Here is a tiny trained network, its code and every weight. The questions are about switching its units off for an input and a target symbol, where a switched-off unit gives its printed mean instead of its output.

import numpy as np


def w(rows, s, z=0):
    codes = np.array(rows[::2]) - 128.0
    scale = np.full(codes.shape[1], s)
    scale[-1] = z or s
    return codes * scale


def f(y):
    return np.maximum(y, 0)


def softmax(a):
    e = np.exp(a - a.max(-1, keepdims=True))
    return e / e.sum(-1, keepdims=True)


def log_softmax(a):
    a = a - a.max(-1, keepdims=True)
    return a - np.log(np.exp(a).sum(-1, keepdims=True))


def net(x, mask):
    ids = ['ΘΦβεζημξπσψ'.index(c) for c in x.split()]
    T = len(ids)
    res = E[ids] + P[:T]
    u = 0
    for l in range(2):
        r = res
        for j in range(3):
            rows = slice(3 * j, 3 * j + 3)
            q, k, v = (r @ M[l][rows].T for M in (Q, K, V))
            z = softmax(np.where(np.tri(T) > 0, q @ k.T / 3**0.5, -1e9)) @ v
            o = O[l][rows]
            res = res + np.where(mask[u + j], z, o[:, -1]) @ o[:, :-1]
        u += 3
        y = f(res @ A[l][:, :-1].T + A[l][:, -1])
        res = res + np.where(mask[u : u + 4], y, B[l][:, -1]) @ B[l][:, :-1]
        u += 4
    return log_softmax(res[-1] @ U[:, :-1].T + U[:, -1])


Q, K, V, O, A, B = {}, {}, {}, {}, {}, {}
E = w([
[124,137,143,123,142,103,59,157,168,159],'Θ',
[156,150,166,72,203,229,94,107,111,129],'Φ',
[87,114,250,174,138,119,107,126,101,168],'β',
[204,129,171,74,145,55,156,135,75,141],'ε',
[195,127,113,23,79,82,114,159,138,113],'ζ',
[195,88,187,152,107,166,84,126,100,112],'η',
[206,112,154,99,118,128,173,30,180,245],'μ',
[6,151,62,81,124,97,180,71,108,181],'ξ',
[164,46,130,108,182,178,178,69,86,46],'π',
[96,82,136,117,95,218,68,127,162,93],'σ',
[120,63,146,200,100,81,144,125,149,99],'ψ',
],0.013)
P = w([
[138,225,178,133,129,102,127,99,167,101],'0',
[112,86,151,104,141,117,129,168,143,133],'1',
[125,121,121,131,84,145,144,190,107,169],'2',
[123,117,103,164,97,114,70,32,128,84],'3',
[125,4,119,83,194,97,102,149,128,154],'4',
[140,95,65,158,119,133,141,178,95,193],'5',
[82,121,104,172,96,120,74,19,116,57],'6',
],0.014)
Q[0] = w([
[157,226,109,161,48,145,115,122,93,163],'L0H0',
[117,173,82,200,81,183,184,163,101,114],'L0H0',
[155,91,132,112,137,161,161,255,113,191],'L0H0',
[140,73,135,129,159,97,71,212,137,80],'L0H1',
[124,213,125,150,60,95,100,91,83,74],'L0H1',
[128,113,132,119,121,170,165,233,113,183],'L0H1',
[121,80,162,144,130,60,133,158,187,130],'L0H2',
[117,119,168,124,147,162,79,138,137,126],'L0H2',
[143,144,102,172,5,128,107,72,120,123],'L0H2',
],0.0097)
K[0] = w([
[165,168,145,151,93,113,75,179,86,82],'L0H0',
[155,73,156,172,75,152,51,169,56,20],'L0H0',
[147,19,30,139,111,144,87,150,31,246],'L0H0',
[46,125,28,126,98,70,143,154,56,132],'L0H1',
[174,229,231,178,104,102,133,158,177,43],'L0H1',
[126,76,106,147,143,161,69,161,19,172],'L0H1',
[150,64,127,190,98,38,131,182,167,194],'L0H2',
[131,105,151,145,153,175,59,164,97,151],'L0H2',
[141,155,129,203,1,130,122,49,154,77],'L0H2',
],0.0081)
V[0] = w([
[67,124,137,176,66,179,180,10,154,118],'L0H0',
[96,187,83,97,126,117,84,146,254,188],'L0H0',
[105,131,182,242,168,154,17,149,106,161],'L0H0',
[211,129,145,118,174,125,136,190,113,127],'L0H1',
[146,54,107,78,65,119,113,156,197,116],'L0H1',
[130,152,127,182,144,18,157,217,140,61],'L0H1',
[186,146,181,107,169,103,108,179,197,85],'L0H2',
[144,137,141,137,118,125,126,119,68,45],'L0H2',
[140,40,89,76,152,106,151,154,69,128],'L0H2',
],0.0073)
O[0] = w([
[87,11,190,77,161,200,133,23,172,143,137],'L0H0',
[88,156,126,106,176,58,32,155,254,187,252],'L0H0',
[52,189,191,181,83,153,79,113,77,163,76],'L0H0',
[218,164,157,82,142,119,125,55,155,118,105],'L0H1',
[185,68,114,142,82,150,66,146,144,154,156],'L0H1',
[128,137,138,121,54,110,169,84,186,75,52],'L0H1',
[26,90,149,73,117,118,168,82,115,141,134],'L0H2',
[105,105,107,103,189,141,80,91,203,110,112],'L0H2',
[104,190,142,249,148,180,145,193,192,165,110],'L0H2',
],0.0073,0.0025)
A[0] = w([
[35,41,106,119,118,163,169,92,89,162,144],'L0N0',
[155,170,250,180,110,99,111,133,83,175,238],'L0N1',
[112,116,64,173,4,170,143,138,46,65,6],'L0N2',
[112,71,139,183,244,153,81,106,252,36,89],'L0N3',
],0.0038,0.0017)
B[0] = w([
[102,120,34,100,121,101,190,116,145,144,232],'L0N0',
[146,133,204,226,170,123,144,151,75,99,210],'L0N1',
[63,3,73,55,160,74,88,131,195,103,171],'L0N2',
[48,126,100,56,138,56,61,197,218,123,253],'L0N3',
],0.0052,0.0039)
Q[1] = w([
[118,82,160,141,159,122,114,179,145,147],'L1H0',
[88,116,81,87,188,85,158,124,154,151],'L1H0',
[116,106,101,124,122,153,189,249,80,165],'L1H0',
[121,105,159,141,136,122,154,198,118,124],'L1H1',
[92,187,117,115,120,153,148,167,128,73],'L1H1',
[137,105,120,125,137,117,169,153,117,144],'L1H1',
[166,152,166,150,157,167,104,117,158,90],'L1H2',
[176,123,100,131,145,137,128,139,143,86],'L1H2',
[100,138,108,93,126,98,109,49,153,126],'L1H2',
],0.012)
K[1] = w([
[143,116,116,200,157,143,137,87,143,222],'L1H0',
[113,143,60,105,125,106,141,38,129,154],'L1H0',
[152,102,1,228,139,143,93,179,74,150],'L1H0',
[161,81,26,234,88,190,63,126,65,154],'L1H1',
[76,113,97,122,90,124,89,246,64,45],'L1H1',
[142,74,100,197,147,142,85,158,131,185],'L1H1',
[195,168,165,136,133,143,41,45,100,85],'L1H2',
[202,176,80,104,128,146,139,80,149,63],'L1H2',
[45,149,148,28,147,77,134,56,120,143],'L1H2',
],0.0076)
V[1] = w([
[99,209,66,95,191,79,250,103,142,102],'L1H0',
[10,141,52,105,47,159,105,187,195,113],'L1H0',
[96,117,175,252,63,3,193,127,127,169],'L1H0',
[70,96,149,127,161,160,106,178,154,23],'L1H1',
[77,162,127,105,181,82,136,139,134,66],'L1H1',
[104,43,139,187,165,109,169,108,182,160],'L1H1',
[183,80,73,94,57,82,105,160,189,74],'L1H2',
[116,117,254,84,155,94,100,141,181,124],'L1H2',
[164,65,111,161,106,140,109,152,159,76],'L1H2',
],0.0069)
O[1] = w([
[163,46,171,126,138,102,178,253,142,106,188],'L1H0',
[83,69,105,187,139,1,116,142,94,214,129],'L1H0',
[41,200,161,147,97,64,227,128,221,74,152],'L1H0',
[132,133,129,223,132,90,141,99,60,114,107],'L1H1',
[144,92,145,250,117,116,136,174,116,113,180],'L1H1',
[141,111,214,137,146,134,160,71,187,144,167],'L1H1',
[199,111,112,125,92,85,98,92,152,136,156],'L1H2',
[139,179,71,175,123,174,114,103,160,166,255],'L1H2',
[170,108,132,108,116,87,116,44,110,82,71],'L1H2',
],0.008,0.0062)
A[1] = w([
[172,198,218,92,186,83,176,102,39,184,29],'L1N0',
[50,197,211,182,138,202,243,148,147,146,4],'L1N1',
[133,7,120,119,164,61,166,229,202,239,89],'L1N2',
[75,36,72,119,234,83,54,43,105,254,51],'L1N3',
],0.0046,0.0034)
B[1] = w([
[136,101,93,154,112,158,139,222,144,119,134],'L1N0',
[118,75,4,132,132,142,130,107,130,128,162],'L1N1',
[105,170,113,72,154,111,114,119,91,72,254],'L1N2',
[109,131,149,119,52,158,143,155,118,115,213],'L1N3',
],0.012,0.015)
U = w([
[127,222,136,182,144,96,92,185,182,185,220],'Θ',
[159,157,106,153,192,181,104,206,69,164,142],'Φ',
[120,110,54,131,132,160,170,128,136,128,3],'β',
[180,140,160,152,37,162,207,239,158,81,102],'ε',
[204,121,34,110,134,81,90,121,118,116,7],'ζ',
[137,252,149,108,121,154,108,36,53,17,127],'η',
[128,112,145,54,132,170,134,140,216,173,142],'μ',
[78,102,144,78,154,108,144,180,96,103,152],'ξ',
[187,19,123,139,167,142,177,116,90,133,223],'π',
[127,85,133,130,44,148,114,150,97,169,120],'σ',
[129,81,171,146,98,80,185,51,181,109,184],'ψ',
],0.0042,0.0025)

Each question gives the input, a string of symbols that net reads in full, and the target symbol t.
The units are the heads (3 rows each of Q, K, V and O) and the neurons (one row each of A and B). Each row of codes is followed by its name. A weight is (code - 128) times the scale printed after its matrix; where a second scale follows, it is the last column's (O, A, B and U).
mask holds one flag per unit, layer by layer, with each layer's heads first. A switched-off unit (its flag False) gives its mean, the last column of its rows in O or B, instead of its output. The means were averaged over made-up inputs and are rounded, as every weight is.
A unit's drop is (log p(t) with every unit on - log p(t) with that unit switched off) / (log p(t) with every unit on - log p(t) with every unit switched off).
The circuit of an input: a set's keep is (log p(t) with only the set's units on - log p(t) with every unit switched off) / (log p(t) with every unit on - log p(t) with every unit switched off). Starting from the 12 units with the biggest drops (on a tie, the unit counted first), units are removed one at a time, each time the one whose removal leaves the highest keep (on an exact tie, the one counted first), for as long as the keep stays at least 0.8.
circuit, biggest first: the units of the circuit, biggest drop first
unit that matters most: the unit with the biggest drop
k most important neurons: the k neurons with the biggest drops, biggest first
k most important neurons of layer l: the k neurons of layer l with the biggest drops, biggest first
heads that matter: for each layer, one digit per head in row order, 1 if its drop is at least 0.15 and else 0, layers parted by /
input Θ σ ψ ξ η, target ξ: circuit, biggest first	L0H0, L1N2, L0H1, L1H0
input Θ ξ ζ ξ μ π, target π: circuit, biggest first	L0H0, L1H2, L1H0
input ψ β β, target β: heads that matter	100 / 101
input Φ η ξ μ, target Φ: heads that matter	011 / 101
input β π ψ σ μ ξ σ, target β: heads that matter	111 / 101
input Θ ψ σ Φ ξ ψ ψ, target Θ: unit that matters most	L0H0
input σ ζ η, target η: circuit, biggest first	L1H0, L0H0
input σ ξ ξ σ, target σ: circuit, biggest first	L1H0, L1N3, L0H0, L1N2
input ε ξ μ β Φ ε μ, target ε: heads that matter	110 / 100
input ε ε μ π, target ε: circuit, biggest first	L1H0, L0H1, L0H0
input μ ζ ξ μ ζ, target μ: circuit, biggest first	L1H1, L0H0
input π μ π μ Θ Φ ψ, target π: circuit, biggest first	L1H0, L0H0, L0H2, L1N2
input Θ μ ξ μ Φ σ, target σ: circuit, biggest first	L1H0, L1N3, L0H1
input Θ σ π ξ, target Θ: unit that matters most	L0H0
input ζ η η β, target ζ: circuit, biggest first	L0H0, L1H2, L0H1, L0H2
input ξ ξ μ ε β ψ ψ, target ξ: heads that matter	010 / 100
input σ η Φ, target Φ: 2 most important neurons of layer 1	L1N2, L1N0
input ξ Θ Θ β, target ξ: circuit, biggest first	L1H0, L0H0, L1N2, L0H1
input π Θ Φ β ξ ζ, target ζ: circuit, biggest first	L0H0, L1H2
input ε η ψ μ Θ μ ε, target ε: unit that matters most	L1H0
input ζ η μ σ, target ζ: heads that matter	100 / 001
input η η μ η, target η: heads that matter	100 / 100
input β β ε, target ε: circuit, biggest first	L0H0, L1H0
input ξ Θ μ, target μ: circuit, biggest first	L1H1, L0H1
input ζ Θ ξ ψ Θ, target ξ: heads that matter	100 / 100
input β ξ σ π σ, target ξ: 2 most important neurons of layer 0	L0N3, L0N0
input σ ξ ε β, target σ: most important neuron	L1N3
input μ Φ ψ, target ψ: heads that matter	100 / 101
